Here is a tiny trained network, its code and every weight. The questions are about switching its units off for an input and a class, where a switched-off unit gives its printed mean instead of its output.

import numpy as np


def w(rows, s, z=0):
    codes = np.array(rows[::2]) - 128.0
    scale = np.full(codes.shape[1], s)
    scale[-1] = z or s
    return codes * scale


def f(y):
    return y / 2 * (1 + np.tanh(0.7978845608 * (y + 0.044715 * y**3)))


def log_softmax(a):
    a = a - a.max(-1, keepdims=True)
    return a - np.log(np.exp(a).sum(-1, keepdims=True))


def net(x, mask):
    res = np.array(x, float).reshape(1, 8) / 4 @ E
    y = f(res @ A[0][:, :-1].T + A[0][:, -1])
    res = res + np.where(mask, y, B[0][:, -1]) @ B[0][:, :-1]
    return log_softmax(res[-1] @ U[:, :-1].T + U[:, -1])


A, B = {}, {}
E = w([
[198,173,244,89],'x0',
[243,200,163,85],'x1',
[101,214,86,60],'x2',
[185,140,188,135],'x3',
[218,36,112,79],'x4',
[197,21,138,19],'x5',
[78,253,53,36],'x6',
[217,163,22,246],'x7',
],0.006)
A[0] = w([
[132,202,46,136,146],'N0',
[123,150,66,147,165],'N1',
[61,32,79,118,190],'N2',
[23,162,249,151,104],'N3',
[213,160,120,85,240],'N4',
[120,45,78,203,160],'N5',
[104,123,149,190,224],'N6',
[162,54,113,122,162],'N7',
[112,71,141,139,135],'N8',
[126,189,75,171,80],'N9',
[113,107,82,73,139],'N10',
[84,34,85,190,138],'N11',
[122,182,69,150,79],'N12',
[73,127,185,153,105],'N13',
[143,10,49,169,81],'N14',
[105,101,78,48,144],'N15',
[179,137,148,113,121],'N16',
[127,184,126,171,247],'N17',
[114,97,184,109,30],'N18',
[70,52,184,94,82],'N19',
[13,183,182,69,173],'N20',
[200,139,165,125,167],'N21',
[209,129,176,42,160],'N22',
[150,157,158,94,169],'N23',
[172,145,189,190,253],'N24',
[85,175,226,90,158],'N25',
[190,196,66,236,192],'N26',
[83,122,131,127,227],'N27',
[127,169,153,98,46],'N28',
[113,142,100,124,206],'N29',
],0.013,0.0037)
B[0] = w([
[125,202,53,123,213],'N0',
[131,176,87,166,180],'N1',
[144,156,163,212,228],'N2',
[57,125,184,125,216],'N3',
[133,129,82,53,212],'N4',
[176,145,155,196,219],'N5',
[125,168,197,167,178],'N6',
[140,97,94,139,202],'N7',
[149,110,121,190,169],'N8',
[132,170,64,143,186],'N9',
[134,202,168,119,172],'N10',
[165,151,169,215,222],'N11',
[126,161,95,135,182],'N12',
[93,95,183,151,163],'N13',
[139,102,144,187,228],'N14',
[145,188,180,126,192],'N15',
[147,110,99,93,164],'N16',
[129,199,112,81,188],'N17',
[95,92,78,136,158],'N18',
[127,126,68,172,197],'N19',
[64,153,105,152,246],'N20',
[151,47,141,2,191],'N21',
[115,97,97,97,242],'N22',
[100,118,111,68,170],'N23',
[189,166,203,34,198],'N24',
[92,121,106,84,211],'N25',
[203,157,109,103,228],'N26',
[84,200,149,202,171],'N27',
[82,76,126,125,148],'N28',
[113,206,89,160,164],'N29',
],0.0082,0.011)
U = w([
[126,110,153,48,96],'0',
[114,188,155,114,254],'1',
[144,199,92,125,81],'2',
[184,62,160,70,129],'3',
[9,156,204,128,103],'4',
[163,199,241,84,113],'5',
[162,113,194,178,114],'6',
],0.012,0.0083)

Each question gives the input, the list of numbers given to net, and the class t.
The units are the neurons (one row each of A and B). Each row of codes is followed by its name. A weight is (code - 128) times the scale printed after its matrix; where a second scale follows, it is the last column's (A, B and U).
mask holds one flag per neuron, in row order. A switched-off neuron (its flag False) gives its mean, the last column of its row in B, instead of its output. The means were averaged over made-up inputs and are rounded, as every weight is.
A unit's drop is (log p(t) with every unit on - log p(t) with that unit switched off) / (log p(t) with every unit on - log p(t) with every unit switched off).
The circuit of an input: a set's keep is (log p(t) with only the set's units on - log p(t) with every unit switched off) / (log p(t) with every unit on - log p(t) with every unit switched off). Starting from the 12 units with the biggest drops (on a tie, the unit counted first), units are removed one at a time, each time the one whose removal leaves the highest keep (on an exact tie, the one counted first), for as long as the keep stays at least 0.8.
units of the circuit, in order: the units of the circuit, biggest drop first
top k neurons: the k neurons with the biggest drops, biggest first
drop of u: that unit's drop, to one decimal
input [-6,2,-5,6,-2,-8,-4,7], class 5: units of the circuit, in order => N24
input [1,0,2,-1,6,-5,-7,1], class 6: units of the circuit, in order => N5, N0
input [-8,-5,-1,-6,-5,-4,-3,-2], class 6: top 2 neurons => N11, N5
input [-4,0,-3,7,-1,-8,-3,3], class 5: units of the circuit, in order => N24, N6
input [-2,3,4,-5,5,0,-6,7], class 6: units of the circuit, in order => N14, N5
input [3,1,3,2,0,2,3,-5], class 4: top 2 neurons => N20, N26
input [4,-4,-4,-6,0,-2,-3,-3], class 6: top 2 neurons => N11, N8
input [6,1,4,2,0,0,2,-7], class 4: top 2 neurons => N20, N3
input [8,-5,6,8,4,4,3,-1], class 3: drop of N11 => -0.1
input [2,5,-4,-4,-8,-1,-3,5], class 5: drop of N24 => 0.3
input [3,0,-5,-6,-3,-8,-7,2], class 5: drop of N24 => 0.2
input [7,0,6,-3,3,2,-4,-5], class 3: drop of N11 => -0.1
